Here is a tiny trained network, its code and every weight. The questions are about switching its units off for an input and a target symbol, where a switched-off unit gives its printed mean instead of its output.

import numpy as np


def w(rows, s, z=0):
    codes = np.array(rows[::2]) - 128.0
    scale = np.full(codes.shape[1], s)
    scale[-1] = z or s
    return codes * scale


def f(y):
    return y / 2 * (1 + np.tanh(0.7978845608 * (y + 0.044715 * y**3)))


def softmax(a):
    e = np.exp(a - a.max(-1, keepdims=True))
    return e / e.sum(-1, keepdims=True)


def log_softmax(a):
    a = a - a.max(-1, keepdims=True)
    return a - np.log(np.exp(a).sum(-1, keepdims=True))


def net(x, mask):
    ids = ['Δαβεητψ'.index(c) for c in x.split()]
    T = len(ids)
    res = E[ids] + P[:T]
    u = 0
    for l in range(3):
        r = res
        for j in range(2):
            rows = slice(2 * j, 2 * j + 2)
            q, k, v = (r @ M[l][rows].T for M in (Q, K, V))
            z = softmax(np.where(np.tri(T) > 0, q @ k.T / 2**0.5, -1e9)) @ v
            o = O[l][rows]
            res = res + np.where(mask[u + j], z, o[:, -1]) @ o[:, :-1]
        u += 2
        y = f(res @ A[l][:, :-1].T + A[l][:, -1])
        res = res + np.where(mask[u : u + 4], y, B[l][:, -1]) @ B[l][:, :-1]
        u += 4
    return log_softmax(res[-1] @ U[:, :-1].T + U[:, -1])


Q, K, V, O, A, B = {}, {}, {}, {}, {}, {}
E = w([
[217,159,89,235,126],'Δ',
[253,127,105,185,156],'α',
[230,147,99,193,181],'β',
[80,121,115,170,92],'ε',
[90,209,52,141,157],'η',
[168,176,40,155,33],'τ',
[120,107,109,18,145],'ψ',
],0.016)
P = w([
[177,197,196,143,145],'0',
[170,193,174,128,145],'1',
[165,180,158,120,150],'2',
[158,161,141,117,152],'3',
[158,146,123,109,158],'4',
[153,130,106,108,161],'5',
[145,114,87,106,162],'6',
[134,96,70,103,167],'7',
[127,78,55,100,169],'8',
[117,62,37,97,172],'9',
[111,45,21,94,174],'10',
[104,30,4,93,174],'11',
],0.016)
Q[0] = w([
[185,206,9,108,200],'0.h0',
[1,154,155,102,83],'0.h0',
[127,156,101,94,104],'0.h1',
[96,86,184,144,125],'0.h1',
],0.017)
K[0] = w([
[132,80,53,96,111],'0.h0',
[162,148,253,144,106],'0.h0',
[139,119,122,95,132],'0.h1',
[147,162,180,145,130],'0.h1',
],0.021)
V[0] = w([
[176,105,121,100,7],'0.h0',
[74,194,94,32,110],'0.h0',
[207,126,60,60,183],'0.h1',
[177,166,124,196,127],'0.h1',
],0.011)
O[0] = w([
[243,151,80,1,8,82],'0.h0',
[89,227,165,58,253,160],'0.h0',
[38,105,146,91,171,248],'0.h1',
[56,86,92,134,111,171],'0.h1',
],0.007,0.015)
A[0] = w([
[60,78,161,151,27,89],'0.n0',
[86,241,175,84,100,86],'0.n1',
[157,185,220,205,83,39],'0.n2',
[254,120,21,65,62,1],'0.n3',
],0.0074,0.006)
B[0] = w([
[165,181,144,30,104,171],'0.n0',
[185,92,141,165,120,255],'0.n1',
[254,242,160,161,181,121],'0.n2',
[79,139,160,142,247,244],'0.n3',
],0.009,0.0024)
Q[1] = w([
[90,45,103,82,40],'1.h0',
[83,111,4,149,217],'1.h0',
[104,144,217,62,190],'1.h1',
[95,255,158,99,77],'1.h1',
],0.0094)
K[1] = w([
[88,8,60,191,86],'1.h0',
[10,65,2,53,151],'1.h0',
[91,112,210,109,79],'1.h1',
[107,178,201,145,62],'1.h1',
],0.0083)
V[1] = w([
[29,254,109,114,39],'1.h0',
[169,71,116,104,129],'1.h0',
[94,134,185,123,129],'1.h1',
[66,205,137,150,140],'1.h1',
],0.0068)
O[1] = w([
[254,86,177,89,234,7],'1.h0',
[75,210,121,130,115,5],'1.h0',
[135,130,153,162,106,134],'1.h1',
[75,132,131,122,167,252],'1.h1',
],0.0068,0.003)
A[1] = w([
[99,116,199,155,82,145],'1.n0',
[1,220,64,96,121,64],'1.n1',
[201,92,89,54,143,255],'1.n2',
[95,92,185,50,50,24],'1.n3',
],0.0065,0.0079)
B[1] = w([
[98,131,163,178,115,125],'1.n0',
[176,107,156,114,151,254],'1.n1',
[72,182,101,114,133,225],'1.n2',
[229,136,177,121,246,121],'1.n3',
],0.011,0.0063)
Q[2] = w([
[132,203,154,84,214],'2.h0',
[5,114,22,222,168],'2.h0',
[94,140,157,97,123],'2.h1',
[11,141,88,167,92],'2.h1',
],0.013)
K[2] = w([
[112,117,136,40,154],'2.h0',
[107,55,8,128,184],'2.h0',
[154,133,94,167,108],'2.h1',
[23,91,34,114,115],'2.h1',
],0.014)
V[2] = w([
[86,130,94,80,69],'2.h0',
[44,97,254,88,109],'2.h0',
[129,94,145,56,83],'2.h1',
[144,111,106,124,102],'2.h1',
],0.011)
O[2] = w([
[151,249,186,101,1,65],'2.h0',
[74,179,193,216,133,131],'2.h0',
[182,142,170,161,170,6],'2.h1',
[79,89,116,135,106,104],'2.h1',
],0.011,0.013)
A[2] = w([
[123,140,108,91,66,71],'2.n0',
[175,16,107,82,134,55],'2.n1',
[254,78,181,126,19,1],'2.n2',
[16,150,136,109,122,79],'2.n3',
],0.0097,0.0087)
B[2] = w([
[110,85,203,109,148,140],'2.n0',
[147,154,178,169,94,228],'2.n1',
[117,138,254,11,170,131],'2.n2',
[188,138,154,178,97,248],'2.n3',
],0.014)
U = w([
[183,109,167,110,116,45],'Δ',
[77,114,177,96,106,45],'α',
[66,100,114,140,56,251],'β',
[255,114,118,142,113,96],'ε',
[136,94,152,131,166,77],'η',
[146,171,83,68,131,254],'τ',
[141,191,161,151,114,152],'ψ',
],0.0092,0.0041)

Each question gives the input, a string of symbols that net reads in full, and the target symbol t.
The units are the heads (2 rows each of Q, K, V and O) and the neurons (one row each of A and B). Each row of codes is followed by its name. A weight is (code - 128) times the scale printed after its matrix; where a second scale follows, it is the last column's (O, A, B and U).
mask holds one flag per unit, layer by layer, with each layer's heads first. A switched-off unit (its flag False) gives its mean, the last column of its rows in O or B, instead of its output. The means were averaged over made-up inputs and are rounded, as every weight is.
A unit's drop is (log p(t) with every unit on - log p(t) with that unit switched off) / (log p(t) with every unit on - log p(t) with every unit switched off).
The circuit of an input: a set's keep is (log p(t) with only the set's units on - log p(t) with every unit switched off) / (log p(t) with every unit on - log p(t) with every unit switched off). Starting from the 12 units with the biggest drops (on a tie, the unit counted first), units are removed one at a time, each time the one whose removal leaves the highest keep (on an exact tie, the one counted first), for as long as the keep stays at least 0.8.
circuit, biggest first: the units of the circuit, biggest drop first
most important unit: the unit with the biggest drop
k most important neurons: the k neurons with the biggest drops, biggest first
drop of u: that unit's drop, to one decimal
input β ψ β β β β β β η, target η: most important unit	0.h0
input α ψ ε, target α: 2 most important neurons	[2.n2 0.n0]
input α α ε α α β α β ε Δ, target ε: circuit, biggest first	[0.h0 2.h0]
input η β τ β τ ε, target τ: 3 most important neurons	[0.n0 0.n3 2.n1]
input Δ ε α ε, target Δ: 4 most important neurons	[0.n0 2.n2 0.n2 2.n1]
input β β η β β ψ α ψ α ε β α, target ε: circuit, biggest first	[2.h0 0.h0]
input β Δ η β β η β ε ε, target η: circuit, biggest first	[0.n0 1.h0 2.h0 0.h0]
input β η ε β, target η: circuit, biggest first	[2.h0 0.h0]
input β η η β β ε, target η: circuit, biggest first	[2.h0 1.h0]
input Δ ε β ε, target Δ: 2 most important neurons	[0.n3 0.n0]
input β β α τ β α β β α, target β: circuit, biggest first	[0.h0 1.h0]
input τ β β η β τ η ψ β ψ η Δ, target ψ: circuit, biggest first	[2.h0 0.h0 0.h1]
input α β ε β, target ε: 2 most important neurons	[0.n0 2.n1]
input β ψ Δ ψ α β ψ η τ, target ψ: 3 most important neurons	[2.n3 1.n1 1.n2]
input β β η β τ ψ β α, target ψ: circuit, biggest first	[2.h0]
input β τ τ β η, target τ: 3 most important neurons	[0.n3 1.n2 2.n3]
input β Δ β α Δ α, target α: 2 most important neurons	[2.n2 2.n0]
input ε β τ ψ, target ψ: 2 most important neurons	[2.n3 1.n2]
input β β ε β α, target ε: 2 most important neurons	[0.n3 2.n1]
input β ψ β β β, target β: most important neuron	[0.n1]
input τ α ψ η τ η, target τ: 2 most important neurons	[0.n1 1.n2]
input α ψ β, target ψ: drop of 2.h0	1.7
input η η η τ β, target τ: drop of 0.h0	0.7
input η β β ε τ β Δ α β α Δ Δ, target α: drop of 2.n2	0.6
